(in the rows, 128 means zero)
Rows lie near named flat spaces through zero. A row that begins with a name and a colon came from that space; any other row is followed by the name of its block's space that it lies nearest.
j767-j893: [133 118 164 122 132 121 137 101 129 135 108 136  96 138 128 105 132 116
 144 109 156 111 167 106 115 142 126 124 114 144 134 123 119 115 143 150
 148 154 113 104 124 138 159 133 152 117 112 156 124 126 114 115 104 115
 132 136 120 137 119 105 113 149 100 122 151 136 116 157 121  83 132 108
 136 125 132 113 106 130 160 140 124 139 137 122]
j684-j629: [152 137 142 158 175 119 146 150  98 134 113 111 134 142 144 140  81 172
  91 138 120  78 132  91 155 142 122 149  87 112 133 108  86 109 187 128
 114 159 122 133 165 106 143 158 129 143 144 180 156 112 156 118 135  99
  94 142 131 107 158 161  94 122 141  96 167 196 148  89 112 120 104 131
 133 136  60 151  90  73 145 115 136 167 130 116]
j684-j629: [127 122 179 143 117 144 132 128 155 161  88 110 108 147  51 130 154 115
 136  90 130 132 116 136 145 129 141 119 116 102 123 167 120 144  89 110
  94 135 105 130 164 100 165  92 164 113  79  90 134 144 152 109 108 128
 148  87 119 132  62 131 165  98 111 112  83 118 119 105  91 147 154 198
 138 125  96 160 140 152 155 142  94 137  89  95]
j83-j521: [119 121 143 118 101 127 100  86 154 176 137 100 115 107 101 132 150 126
 103 142 129 134 105 127 143 163 118 162 114  93 114 123 128 117 167 165
 134 163 157 135 112 117 101 116  86 149 127 164 163 173 122 107 121 164
 113 147 111 100 126 121 122 125  79 120  82 143 111 190 123 114 156 136
 137 163 137 150 147 137 108 109 120 160 122 105]
j767-j893: [111 114  98 124 124  41 106 115 186 110 114 134 179 135 142 131 124 193
 120 136 131 181 102 155 137 137  98 102 138 111 113 119 128  81 102 136
 142 123 152 109 109 134 138 116 124 162 164 143 170 143 136  95 128 117
 120 116 126 115 121 115 133 107 100 119  91 119  59 112 136 141 118 108
 125 165 143 107 148 136  84 133 124 126 130 173]
j83-j521: [107 118 115 135  80 152 101 120 172 210 137 117 102 152 131 123 169 124
 144 136 140 137  94 137 167 153 129 177 102 115 146 117 162 105 150 167
 178 180 149 128 119  97 121 111  78 163 143 138 152 121 152 115  89 197
  97 180 122 149 116 123 158 125 106  56  83 115 143 158  93  67 140 154
 124 178  75 120 138 119 136 134 141 176 174 132]
[135  82  68 192 138 165 127 177 179  94 122 175  99 148 193 187 133  50
 106 140  73  86 111 129 110 145 159 146 143 167 134  98 149 214 138 144
 103 126 103 161 142  70  54  74  37 209 115  82  84 142 115 190 173 139
  66 152 159 124  63 129 155 188 209 157 156 101 181 112  81 142 159 188
 148  75  75 213 114 106 152 141 165 183  88 100]	j767-j893
[133 140  53 158 107 136 140 155 152 123 120 169 128 153 193 162 165 122
  95 167  86 116  95 160 104 118 131  97 127 127 139 113 189 126 165  95
  99 152 151 148 135  69  96  67  89 142 155 107 119 139 135 160 151 124
 117 126 165 102 115 133 116 139 149 125 137  80 126  95 112 127 142 133
 139 144 122 183 120 132 140 140 134 178  82  91]	j767-j893
j81-j547: [121 127 142 115 107 139 142 120 127  90 139 131 148 128 149 150 116 108
 115 128 157 110 113 136  89 135 150 127 139 115 102 129 100  90 110 135
 128 121 138  93 119 115 100 152 156 121 147 139 105 105 142 164 123 113
 126 149 147  97 134 128 147 138 111 104 115 132 100 103  70 106 143 146
 144 137 144 146 101 104  91 119 112 127  96 119]
j374-j148: [146 137 132 121 124  92 131 118 136  98 108 117 116  93 107 145  85 100
 112 111 147 108 109 128 107 102 155 154 176 130 143 100 163 120 151 116
 133 161 145 143 150 136  94 132  70 139 185 167  87 133 149 113  64 138
  95 132 120 108 109 180 108  84 127 106 105 123 147 118 143 153 108 145
 119 145 123  75 133 152 134 133 129 160 116 107]
[112 105  20 167 141  71 146 158 181 122 108 145 133 105 181 159 148 141
  96 180  93 175  57 128 142  85 112 129 187 120 125 101 183 114 127 107
 103 137 145 122 113 133  62  26 100 165 199 121 180 177 166 117 142 124
 134 103 146 155 108 130 118 139 102 136 118  54  74  98 160 154 101 133
 118 194 144 186 104 119  86 123 119 188 122 125]	j767-j893
j107-j721: [137 112 112 101  93 131 142 149 102 116 140  73 152 157 153 114 132  89
 135 154 149 150 169 143 141 118 116 159 139 156 119 140 145 124 118 136
 133 127 127 121 134 116 111 133 144  95 124 111 142 106 106 145 154 132
 130 136 106 121 139 153 149 111 134 100 163 118 118 109 100 147 139 143
 124 140 121 128 161 130 133 124 114 106 147 137]
[111 121  67 147 124  94 128 149 162 118 145  80 113 144 125 122 134 106
  49 154 127 124 113 115 140 113 129 132 165 110 136 124 150 114 143 144
 104 133 121 146  90 158  77  78 120 159 180 124 153 176 156 111 147 131
 112  89 127 130 148 114 113 126  98 150 133  74 119 124 161 114 106 162
 118 147 146 175 130 110 116 140 127 173  97  86]	j767-j893
[145 116 147 138  86 138  76 104 161 211 115 104  96 184  50 149 126 190
 118 131 128 137 122  86 137 126  74 154 169  93  68 160  36 127 147 175
 110 127 134 105 114 103 174  87  86 130 130 165 141 203 109  75 109 199
  48 141  99 169 158 129  47 139  94 129 117  78  86 206 193 197 142  97
 144 129 146 217 166 125 122 105 149 156 150 142]	j83-j521
[114 114 152 136 140 133 108 131 155 131 152 180 142 177  92 116  86 103
 146 169 170 139 124  73 143 155  85 130 106  92 107 168 167  57  89 143
 140 183 145 118 132 114 136 119 103 103 110  79 101 159 135 107 113 145
 156 143 161 184  80 103 134 148 111 111 115 125  50 160  95 152 107 230
 147 160  79 151 193 138 105 153  72  84 105 133]	j684-j629
[ 97 103 114 150 104 113 136 121 160 145 139 143 117 137 115 121 158 156
 103 151 102 155 160 116  94 148 136 125 119 131 130 131  75 126  96 156
 105 149  77 143 105 100 116 140 165 120 113 100 164 107 134 134 148 115
 121 107 131 133 138 143 153 128 145 113 156 124  99 123 152 111 139 155
 158 120 162 159 118 175 114 112 173 149 129 137]	j374-j148
[ 97 166 127 212  98 114 117 171 172 131 202 194  85 121 101  82  59 129
 151 123 166  63 135 155 172 150 156 122 108 194  95 112 157  83 135 113
 175 131 115 161 163 151 175 154 100 172 116 139 132 149 164 162 109 125
 125 178 134 133 132 136 169 140 178 108 115 162  90 161 145 187 136 127
 173 161  69 142 131 133  79 140 111  52  89 142]	j374-j148
j81-j547: [102 121 131 115 142 102  92 132 115 221 123 136  84 138  77 129 132 125
 113 118 172 115 101 138 137 157 118 134 170 154 147 148 109 167 159 113
 151  96  65 131 158  98  96 142 130 129 108 140 183 140 142 106 118 147
 122 134 110 141 153 100  82 216 125 129  93  92 156 168 109 130 153 148
  88  99 152 133 130 136 110 141 149  68 124  93]
[141 139 184 112 142 175 116  86  87 126 123 151 141 151 152 135 136 111
 185 122 113  96 153 139  83 143 169 120 143 145 118 113  96 170 156 124
 142 141 122 130 166 108 125 161 124 123  86 115  89  79  85 141 163 166
 148 166 139 134 115 183 152 139 161 121 149 180 177 158  75  81 167 136
 124  91 115 117 126 138 188 120 123 121 139 129]	j767-j893
j374-j148: [138 140 143 115 138 144 125 149 127 139 118 135 154 151 148 141 147 155
 133 103 157 130  97 131 123 138 116 127 129 107  80 116 134  78 122 133
 135 120 118  63 131 121 136 122 118 136  78 134 142 128 134 121 173 127
 154 141 131 124 189 112 139 136 109 145 153  94 133  95 117 152 131 149
 118 151  99 177 107 145 121 138 116 140  86 154]
[160 160 133 123 136 142 114 135 122 115 107 156 137 142 112 143 126 128
 131 151 115 143  89 117  96 115 105  95 135 125 119 139  79 124 109 131
 126 133 125  93 134 122 128 120 126 132 158 141 116 149 110 121 127 139
 122 145 120 127 127 147  99 132 119 140 128 110 112 130 152 153 131 118
 137 114 111 149 123 144 118 123 133 150 145 140]	j83-j521
[129 152 158 135 145 124 154 152 142 149 104 141 136 113 137  79 150 150
 144  77 130 157  88 137 187 162 175 125 133 161 132 108 143  78 108 131
  75 130 115 118 167 146 125 130 110 136 110 148 119 119 114 111  92 151
  92 129 132 124 132 103 111 107 137 129 150 158 149 145 135 109 103 136
 147 157 150 120 131 138 103 124 119 128 143 139]	j107-j721
j107-j721: [103 141 126 125 139 131 140 123 129 118  97 131 147 122 142 109 163 133
 104  99 105 134  94 137 107 170 141  98 135 136 145 128 149 116 130 107
 130 134 139 106 149 130 143 128 124 145 137 120  88 128 124 116 133 166
 131 135 135 127 116  67 118 111 123 119 122 128 129 120 176 115 122 104
 142 119 129 122 122 148 102 143 154 144 125  97]
[109 134 132 121 129 144 150 122 129 108 110 112 113 133 142 106 121 114
 125 149 115 116 117 150 157 127 126 106 126 130 143 117 110  86 113 148
 103 125  94 104 129 117 165  91 111 138 122 122 150 133 114 136 156 123
 132 140 156 113 158 131 147 128 105 127 123 124 157 151 146 113 139 115
  97 141 159 126 152 125 146 125 127 148 143 137]	j107-j721
[145  85 133 137 130 109 120 144 105 106 116 159 166  99 132 126 109  87
 136 158 101 136 135 108 173  91 140 142 115 112 150 143  97  95 131 179
 123 128 128 125 169 136  73 160 150 138 164 162 158 125 122  85 155 134
  98 171 115 114 137 135 145 143 150 128 153 167 114 151 108 137 106 134
 111 118 141 112 153  88 171 114 118 116 155 111]	j684-j629
[129 108 137 153 123 140 104 124 135 133 119 106 139 144 131 118 136 137
 173 101 134 115 116 117 159 143 101 137 134 150 184 122 127 142 160  99
 133 112 141 149 146 140 101 158 124 151 129 145 162  97 154 125 131 135
 115  95 136 115 125 124 152 156 174  93 119  87 157 137 125 111 141  98
 134 113 112 132 147  90 151  94 108  92 155 131]	j374-j148
[133 128 131 128 110 182 117  87 151  97  97 103 140 156 105 114 122 180
  91 113 102 139 184 144 111 147  83 129 143 109 151 138 104 162  90 101
 162 145 161 131  87  82 151  96 149 171  94 111 109 147 111 123 103 128
 189 128 185 113 128 110 111  91 106 143 111 144 129 139 108 118 202 143
 141 125  79 140  85 161 122 129 148 102 118 117]	j684-j629
[116 126 140 119 110 122 138 110 150 190 126 135 120 150 160 151 142  68
 151 108 113 119 139 130 157 132 151 145 122 119 141 150 166 147 144 154
 166 158 140 129 115 122 111 140 134 140 142 141 132 104 124 120 130 152
 119 133 128 137 104 106 129 118 108  69 122 140 139 125  63  91  97 137
 135 148 120 120 128 146 105 146 126 120 131 121]	j83-j521
[128 164 143 127 115 148 111  84 124 103 147 168 165 102 137 220 135 124
 112 129 155 103 163 124  88  92  71 147 126  85 136 111 122 164 147 103
 202 141 212 165  97 121  56 173 164 114 124 137 135 129 151 146 105 123
 149 111  87 165  77 150 125 141 154 138 129 163 113 120 142 169 145 185
 105 121 124  95  83 103 126 131  97 123 131 161]	j107-j721
[ 93 130 116 137 136  93 117 145 170 118 145 151 108 134  83 112 122 151
 105 117 124 146 162 150 115 130 159 130 138 151  99 123  92  95 112 134
 128 175 109 149 107 116 114 158 123 119 161 126  75 124 140 140 118 130
 130 122 153  94 115 164 129 141 111 131 123 147 127 100 166 166 133 138
 149 111 110 132 154 149 127 114 147 155  99 120]	j374-j148
[136 127 153 129 155 148 154 103 127 121 160 109 114 107 150 127 144 156
  94 139 192 122 141  92 118 121  76 115 161 111 124 123 120 120 112 151
 132 104 122 109 125 111 136 113 170  94 163 137 139 167 116 172 144 142
 101 151 126 118 121 109  82 127 126 117  84 137 123 170  86  93 122 121
 134 175 158 127 146 108 114 145 174 131 100 124]	j81-j547
[120 113 133 140 158  91 151 158 150 129 121 137 100 143 143 107 154 124
 107  67 121 140  95 137 143 185 146  86 172 150 147 111 135  66 116 130
  80 128 112 125 164 144 160 113  79 165 114 158 127 126 138  84 121 155
 113 128 171  93 146  58 107 125 148 132 113 135 139 145 154 115  98  99
 130 134 157 101 136 156 120  75 134 107 110 131]	j107-j721
[ 63 117 190 169  81 165 131 132 113 129 137  97 136 143  91 115 120 150
 139 166 140  99 125 141 160 134 189 115 117 154 141 115 125 132 131  81
 125  97 187 103 134 157 186 144  87 164 171 123 103 137 179 111  93 159
 131 134 119 153 126  94 177 144 193 121 129 153  96 149 146 136 119 145
 157 140 115 152 131 210  89 144 143 128 101 163]	j374-j148
[161 144 117 164 162  91 151 163  90  79 145  67 142 164 144  97 127 130
 122 101  78  99 137 112 155 103 151  91 131 101  94  89  23 148 167 193
 165 189 136 155 117 122 194 168 169 172 147 197 213  48 142 189 132  88
 180 131 123 105 146 115  82  77 146  80 161 112 190 112 128 150 144 105
 115 194 110 180 124 151  93  95  99 121 158 139]	j684-j629
[118 138  81 119 161 103 155  87 163 139 135  96 129 122 134 116 116 141
 113 153 137 156 115 130 101 123 139 125 150 129  91 144 146 142 112 125
 127  98 107 151 119 157 118 110 126 108 178 132 137 127 159 102 133 139
 125 106 129 121 146 122 123 107 124 172 141 120 134  96 155 122 112 131
 108 132 112 152 118 135 107 134 114 134 140 132]	j767-j893
[146 105 135 161 135 134  80 117 167 170 132 186 130 156 130 129 206 154
 103  99 107 156 151 121  61 128 144 159 104 117 135 137  65 132  62 161
 109 129  53 107 100 127 132 126 208 108  66  95 128 125  88 176 149 101
 112 145 143 120 132 143  89 129  98 149 169 133 126 144 145 122 123 120
 137 108 129 195  93 146 170 143 190 117 140 104]	j374-j148
[138 154  93 105 151 130 151 128 143  94 154 105 128 143  82 126 122 113
 108 123 119 112 127 106 140 124 123 126 123 144 151 137 111 146 126 122
 140 121 109 157 121 140  98 138 133 128 102 114 134 151 181 132 132  99
  88 114 127 120 134 115 144 125  91 143 125 126 142 155 119 112 105 121
 120 121 103 136 140 150 108 169 108 132 142 111]	j767-j893
[131 113 153 145 111 144 188 131 130  69 145  99 176 118 170 105 127 162
 129 152  71 100 125 107  80  93 143 124 106 168 112  85 141 124 101 150
 122 165 134 129 127 175 140 120 137 144 146 100 143 114 128 106 131 146
 117 150 132  70 126 175 158  61 148  94 146 177 106 100 109 105 172 123
 120 153 131 106 128 137 142 125  89 149 127 203]	j81-j547
[110 187 116 137 112 125 154 132 151 152 163 126 139 169 124 131 148 103
 108 109 155 153 113 134  92 136 122 173 106 137 108 153 116 100 122 114
 112 133 162 168 130 123  90 144 127  95 129 130 107 156 133 127 133 114
 124 115 106 149 131 162 113 125 185 133 139 112 133 144 150 127  94 117
 124 170 153  91 130 123 164 112 142 126 132 121]	j81-j547
[122 126 112 106 137 126 130 158 147 129 150 140 159 130 115 162 112 130
 148 114 116 122 128 108 153 167 158 146 158 204  83 141 127 112 126 126
 126 152 107 116 111 116 126 158 130 139 120 133 123 108 167 104 143 136
 118 148 170 142 148 144 106 153 157 127 151 130  93 139  75  93 127  74
 131 160 125 119 102 104 111 145 132 117 160 119]	j81-j547
